Below are the code and all the weights of a small trained network. Each question names an input and a target symbol and asks about switching units off, where a switched-off unit gives its printed mean instead of its output.

import numpy as np


def w(rows, s, z=0):
    codes = np.array(rows[::2]) - 128.0
    scale = np.full(codes.shape[1], s)
    scale[-1] = z or s
    return codes * scale


def f(y):
    return np.maximum(y, 0)


def softmax(a):
    e = np.exp(a - a.max(-1, keepdims=True))
    return e / e.sum(-1, keepdims=True)


def log_softmax(a):
    a = a - a.max(-1, keepdims=True)
    return a - np.log(np.exp(a).sum(-1, keepdims=True))


def net(x, mask):
    ids = ['γδεζλξστφ'.index(c) for c in x.split()]
    T = len(ids)
    res = E[ids] + P[:T]
    u = 0
    for l in range(3):
        q, k, v = (res @ M[l].T for M in (Q, K, V))
        z = softmax(np.where(np.tri(T) > 0, q @ k.T / 3**0.5, -1e9)) @ v
        res = res + np.where(mask[u], z, O[l][:, -1]) @ O[l][:, :-1]
        u += 1
        y = f(res @ A[l][:, :-1].T + A[l][:, -1])
        res = res + np.where(mask[u : u + 4], y, B[l][:, -1]) @ B[l][:, :-1]
        u += 4
    return log_softmax(res[-1] @ U[:, :-1].T + U[:, -1])


Q, K, V, O, A, B = {}, {}, {}, {}, {}, {}
E = w([
[158,170,90,161],'γ',
[101,62,142,180],'δ',
[119,157,144,165],'ε',
[192,112,113,131],'ζ',
[144,197,162,124],'λ',
[142,146,169,88],'ξ',
[115,31,166,83],'σ',
[36,37,50,129],'τ',
[64,235,2,135],'φ',
],0.015)
P = w([
[197,118,43,139],'0',
[116,168,121,49],'1',
[34,66,175,88],'2',
[115,123,96,69],'3',
[63,102,141,87],'4',
[99,100,97,96],'5',
[87,116,112,110],'6',
[3,160,200,91],'7',
[59,181,133,34],'8',
[83,197,100,38],'9',
[103,213,81,30],'10',
[90,228,127,14],'11',
],0.0055)
Q[0] = w([
[107,1,31,67],'0.h0',
[134,212,220,165],'0.h0',
[208,221,158,143],'0.h0',
],0.0048)
K[0] = w([
[139,46,76,182],'0.h0',
[62,22,173,212],'0.h0',
[172,81,37,255],'0.h0',
],0.006)
V[0] = w([
[180,161,147,249],'0.h0',
[20,168,162,139],'0.h0',
[137,181,68,95],'0.h0',
],0.012)
O[0] = w([
[211,219,117,139,4],'0.h0',
[136,247,100,75,228],'0.h0',
[143,103,146,125,242],'0.h0',
],0.012,0.0026)
A[0] = w([
[113,72,87,168,251],'0.n0',
[179,107,34,74,225],'0.n1',
[125,2,104,35,195],'0.n2',
[128,130,119,19,130],'0.n3',
],0.0081,0.0027)
B[0] = w([
[243,254,143,72,191],'0.n0',
[57,122,155,124,187],'0.n1',
[200,155,92,97,255],'0.n2',
[127,41,128,169,218],'0.n3',
],0.0079,0.0058)
Q[1] = w([
[182,86,96,118],'1.h0',
[76,2,138,247],'1.h0',
[74,230,158,8],'1.h0',
],0.0084)
K[1] = w([
[65,208,132,105],'1.h0',
[160,115,114,244],'1.h0',
[21,253,89,175],'1.h0',
],0.0061)
V[1] = w([
[88,160,145,2],'1.h0',
[164,123,133,189],'1.h0',
[194,88,249,222],'1.h0',
],0.006)
O[1] = w([
[146,251,163,75,206],'1.h0',
[255,188,83,39,90],'1.h0',
[68,246,122,21,2],'1.h0',
],0.0074,0.0062)
A[1] = w([
[53,105,194,165,170],'1.n0',
[226,11,90,134,249],'1.n1',
[80,3,52,220,80],'1.n2',
[180,112,180,28,183],'1.n3',
],0.0054,0.0019)
B[1] = w([
[135,66,100,68,188],'1.n0',
[83,16,103,156,254],'1.n1',
[190,125,164,235,193],'1.n2',
[99,91,254,135,236],'1.n3',
],0.0075,0.0037)
Q[2] = w([
[85,151,160,151],'2.h0',
[102,37,171,187],'2.h0',
[150,142,254,205],'2.h0',
],0.0078)
K[2] = w([
[248,136,61,222],'2.h0',
[161,146,1,170],'2.h0',
[227,24,76,219],'2.h0',
],0.0065)
V[2] = w([
[94,95,191,116],'2.h0',
[228,108,2,120],'2.h0',
[93,177,211,141],'2.h0',
],0.0083)
O[2] = w([
[2,188,202,19,147],'2.h0',
[163,112,72,139,255],'2.h0',
[153,93,189,173,34],'2.h0',
],0.0071,0.0025)
A[2] = w([
[184,14,153,131,251],'2.n0',
[120,254,154,129,164],'2.n1',
[53,176,87,185,157],'2.n2',
[109,66,133,124,109],'2.n3',
],0.0087,0.0029)
B[2] = w([
[24,184,193,152,254],'2.n0',
[246,110,121,75,177],'2.n1',
[123,51,234,93,166],'2.n2',
[234,159,1,115,172],'2.n3',
],0.0068,0.0087)
U = w([
[132,55,149,64,94],'γ',
[218,148,158,136,143],'δ',
[118,161,187,131,174],'ε',
[120,136,75,112,61],'ζ',
[108,146,164,250,162],'λ',
[162,102,70,96,123],'ξ',
[168,153,82,156,118],'σ',
[180,62,99,105,11],'τ',
[100,95,1,60,253],'φ',
],0.0082,0.0031)

Each question gives the input, a string of symbols that net reads in full, and the target symbol t.
The units are the heads (3 rows each of Q, K, V and O) and the neurons (one row each of A and B). Each row of codes is followed by its name. A weight is (code - 128) times the scale printed after its matrix; where a second scale follows, it is the last column's (O, A, B and U).
mask holds one flag per unit, layer by layer, with each layer's heads first. A switched-off unit (its flag False) gives its mean, the last column of its rows in O or B, instead of its output. The means were averaged over made-up inputs and are rounded, as every weight is.
A unit's drop is (log p(t) with every unit on - log p(t) with that unit switched off) / (log p(t) with every unit on - log p(t) with every unit switched off).
The circuit of an input: a set's keep is (log p(t) with only the set's units on - log p(t) with every unit switched off) / (log p(t) with every unit on - log p(t) with every unit switched off). Starting from the 12 units with the biggest drops (on a tie, the unit counted first), units are removed one at a time, each time the one whose removal leaves the highest keep (on an exact tie, the one counted first), for as long as the keep stays at least 0.8.
units of the circuit, in order: the units of the circuit, biggest drop first
top k neurons: the k neurons with the biggest drops, biggest first
k most important neurons of layer l: the k neurons of layer l with the biggest drops, biggest first
drop of u: that unit's drop, to one decimal
input ε λ ε δ δ ξ λ δ φ, target λ: units of the circuit, in order	[1.h0, 1.n2, 0.n1]
input ε ε λ ε, target δ: units of the circuit, in order	[0.h0, 2.n1, 1.n1]
input ξ φ σ, target λ: units of the circuit, in order	[2.n0, 1.h0, 1.n2]
input ξ δ δ ξ ξ φ σ, target λ: units of the circuit, in order	[2.n0, 0.h0, 1.n2]
input ε ε ε λ λ γ λ ε λ, target δ: units of the circuit, in order	[0.h0, 2.n1]
input ε γ λ σ δ δ λ ξ σ φ λ, target λ: units of the circuit, in order	[1.h0, 0.h0, 2.n1]
input γ δ ξ φ, target λ: units of the circuit, in order	[1.h0, 1.n2]
input φ δ λ φ ζ, target λ: units of the circuit, in order	[2.n0, 1.h0, 1.n1]
input τ λ δ, target φ: units of the circuit, in order	[2.h0, 1.h0]
input ε λ γ ε λ γ ε, target δ: units of the circuit, in order	[0.h0, 1.n1, 2.n1]
input ξ δ τ φ ξ, target λ: top 2 neurons	[2.n0, 1.n2]
input τ λ λ, target φ: top neuron	[0.n2]
input ε λ τ φ ζ δ φ λ τ ξ γ, target λ: 2 most important neurons of layer 2	[2.n1, 2.n3]
input δ φ τ, target λ: top 2 neurons	[2.n0, 1.n2]
input ε ε γ φ φ λ, target λ: 2 most important neurons of layer 2	[2.n0, 2.n1]
input δ φ λ ε ε γ φ ξ, target λ: most important neuron of layer 0	[0.n1]
input λ ε λ ε λ φ τ, target λ: drop of 0.n0	0.0
input γ ε δ λ φ λ ε φ λ γ, target λ: drop of 0.h0	0.2
input ε λ ε ε λ, target δ: drop of 1.n1	0.2
